Here is a tiny trained network, its code and every weight. The questions are about switching its units off for an input and a class, where a switched-off unit gives its printed mean instead of its output.

import numpy as np


def w(rows, s, z=0):
    codes = np.array(rows[::2]) - 128.0
    scale = np.full(codes.shape[1], s)
    scale[-1] = z or s
    return codes * scale


def norm(h):
    return h / np.sqrt((h * h).mean(-1, keepdims=True) + 1e-5)


def f(y):
    return y / 2 * (1 + np.tanh(0.7978845608 * (y + 0.044715 * y**3)))


def log_softmax(a):
    a = a - a.max(-1, keepdims=True)
    return a - np.log(np.exp(a).sum(-1, keepdims=True))


def net(x, mask):
    res = np.array(x, float).reshape(1, 4) / 4 @ E
    u = 0
    for l in range(4):
        y = f(norm(res) @ A[l][:, :-1].T + A[l][:, -1])
        res = res + np.where(mask[u : u + 10], y, B[l][:, -1]) @ B[l][:, :-1]
        u += 10
    return log_softmax(norm(res)[-1] @ U[:, :-1].T + U[:, -1])


A, B = {}, {}
E = w([
[254,74,163],'x0',
[128,125,129],'x1',
[104,37,107],'x2',
[108,99,217],'x3',
],0.0072)
A[0] = w([
[128,126,126,123],'L0N1',
[157,174,71,151],'L0N2',
[169,163,28,94],'L0N3',
[151,192,154,3],'L0N4',
[41,133,148,62],'L0N5',
[183,115,87,98],'L0N6',
[108,135,249,94],'L0N7',
[68,16,136,52],'L0N8',
[138,202,185,121],'L0N9',
[140,209,187,74],'L0N10',
],0.015,0.0035)
B[0] = w([
[129,130,127,126],'L0N1',
[79,39,145,188],'L0N2',
[64,61,153,208],'L0N3',
[146,122,79,146],'L0N4',
[144,134,167,214],'L0N5',
[90,168,163,171],'L0N6',
[42,78,171,254],'L0N7',
[139,90,22,225],'L0N8',
[157,39,72,209],'L0N9',
[108,94,5,202],'L0N10',
],0.011,0.0054)
A[1] = w([
[242,99,209,53],'L1N1',
[136,119,65,130],'L1N2',
[174,200,104,128],'L1N3',
[86,192,128,93],'L1N4',
[85,206,137,15],'L1N5',
[194,131,193,42],'L1N6',
[161,160,126,55],'L1N7',
[6,139,107,254],'L1N8',
[196,109,155,74],'L1N9',
[77,105,154,163],'L1N10',
],0.011,0.0024)
B[1] = w([
[111,235,201,152],'L1N1',
[207,159,93,158],'L1N2',
[2,85,109,115],'L1N3',
[162,175,208,121],'L1N4',
[112,196,118,118],'L1N5',
[173,217,194,129],'L1N6',
[46,140,50,111],'L1N7',
[253,171,228,255],'L1N8',
[109,212,110,129],'L1N9',
[222,29,177,185],'L1N10',
],0.0066,0.0085)
A[2] = w([
[138,169,144,154],'L2N1',
[194,130,172,150],'L2N2',
[2,95,172,86],'L2N3',
[117,181,117,201],'L2N4',
[170,132,196,180],'L2N5',
[92,111,104,35],'L2N6',
[33,94,183,5],'L2N7',
[147,102,150,47],'L2N8',
[125,162,103,104],'L2N9',
[117,124,76,25],'L2N10',
],0.016,0.0026)
B[2] = w([
[67,210,147,134],'L2N1',
[178,206,105,230],'L2N2',
[25,62,230,194],'L2N3',
[113,130,192,120],'L2N4',
[84,233,144,253],'L2N5',
[153,89,126,126],'L2N6',
[115,87,200,191],'L2N7',
[94,149,187,174],'L2N8',
[22,1,141,112],'L2N9',
[177,46,91,137],'L2N10',
],0.006,0.0061)
A[3] = w([
[133,134,159,56],'L3N1',
[115,168,100,21],'L3N2',
[121,207,38,174],'L3N3',
[150,126,147,120],'L3N4',
[61,121,151,53],'L3N5',
[100,156,230,178],'L3N6',
[51,159,120,128],'L3N7',
[184,99,10,118],'L3N8',
[60,154,164,132],'L3N9',
[101,132,139,3],'L3N10',
],0.011,0.0023)
B[3] = w([
[177,101,95,131],'L3N1',
[43,111,140,111],'L3N2',
[84,60,182,153],'L3N3',
[125,141,159,141],'L3N4',
[54,61,154,135],'L3N5',
[199,104,113,254],'L3N6',
[2,143,138,119],'L3N7',
[203,71,91,237],'L3N8',
[143,56,174,157],'L3N9',
[114,107,156,111],'L3N10',
],0.0075,0.0057)
U = w([
[127,53,1,216],'0',
[58,24,225,140],'1',
[151,206,207,151],'2',
[146,86,123,235],'3',
[136,92,99,87],'4',
[111,190,17,5],'5',
[120,206,7,18],'6',
[110,166,41,7],'7',
],0.013,0.012)

Each question gives the input, the list of numbers given to net, and the class t.
The units are the neurons (one row each of A and B). Each row of codes is followed by its name. A weight is (code - 128) times the scale printed after its matrix; where a second scale follows, it is the last column's (A, B and U).
mask holds one flag per neuron, layer by layer. A switched-off neuron (its flag False) gives its mean, the last column of its row in B, instead of its output. The means were averaged over made-up inputs and are rounded, as every weight is.
A unit's drop is (log p(t) with every unit on - log p(t) with that unit switched off) / (log p(t) with every unit on - log p(t) with every unit switched off).
The circuit of an input: a set's keep is (log p(t) with only the set's units on - log p(t) with every unit switched off) / (log p(t) with every unit on - log p(t) with every unit switched off). Starting from the 12 units with the biggest drops (on a tie, the unit counted first), units are removed one at a time, each time the one whose removal leaves the highest keep (on an exact tie, the one counted first), for as long as the keep stays at least 0.8.
units of the circuit, in order: the units of the circuit, biggest drop first
k most important neurons: the k neurons with the biggest drops, biggest first
top k neurons in layer l: the k neurons of layer l with the biggest drops, biggest first
drop when u is switched off: that unit's drop, to one decimal
input [-8,0,7,-8], class 1: 2 most important neurons => (L0N2, L0N10)
input [7,-7,-2,6], class 2: units of the circuit, in order => (L0N2, L1N1, L2N5)
input [6,-2,-7,-1], class 0: 2 most important neurons => (L0N10, L1N8)
input [-5,-3,-6,0], class 0: units of the circuit, in order => (L0N10)
input [6,-4,4,-7], class 1: 3 most important neurons => (L0N3, L1N8, L0N8)
input [8,-7,5,-7], class 2: 2 most important neurons => (L0N10, L0N8)
input [-8,5,4,-6], class 2: 2 most important neurons => (L1N8, L0N7)
input [5,2,8,3], class 0: units of the circuit, in order => (L0N8, L1N8)
input [3,5,-5,-6], class 1: top 3 neurons in layer 0 => (L0N3, L0N2, L0N8)
input [2,4,-5,-6], class 1: top 3 neurons in layer 0 => (L0N3, L0N2, L0N8)
input [5,-2,5,-6], class 1: 3 most important neurons => (L0N3, L0N6, L0N10)
input [-3,1,-3,-4], class 1: top 2 neurons in layer 0 => (L0N2, L0N3)
input [-6,-8,6,6], class 3: 4 most important neurons => (L1N8, L0N8, L0N3, L0N2)
input [2,4,-6,-7], class 1: units of the circuit, in order => (L0N3)
input [-3,-5,6,-7], class 1: top 2 neurons in layer 3 => (L3N8, L3N6)
input [-7,1,4,0], class 2: drop when L1N5 is switched off => 0.0
input [-1,-6,5,-7], class 1: drop when L0N3 is switched off => 1.3
input [5,7,8,1], class 0: drop when L0N8 is switched off => 3.2
input [5,1,-6,3], class 0: drop when L0N10 is switched off => 1.1
input [0,-7,8,2], class 0: units of the circuit, in order => (L0N8)
input [-5,-2,-2,-6], class 1: top 2 neurons in layer 0 => (L0N3, L0N2)
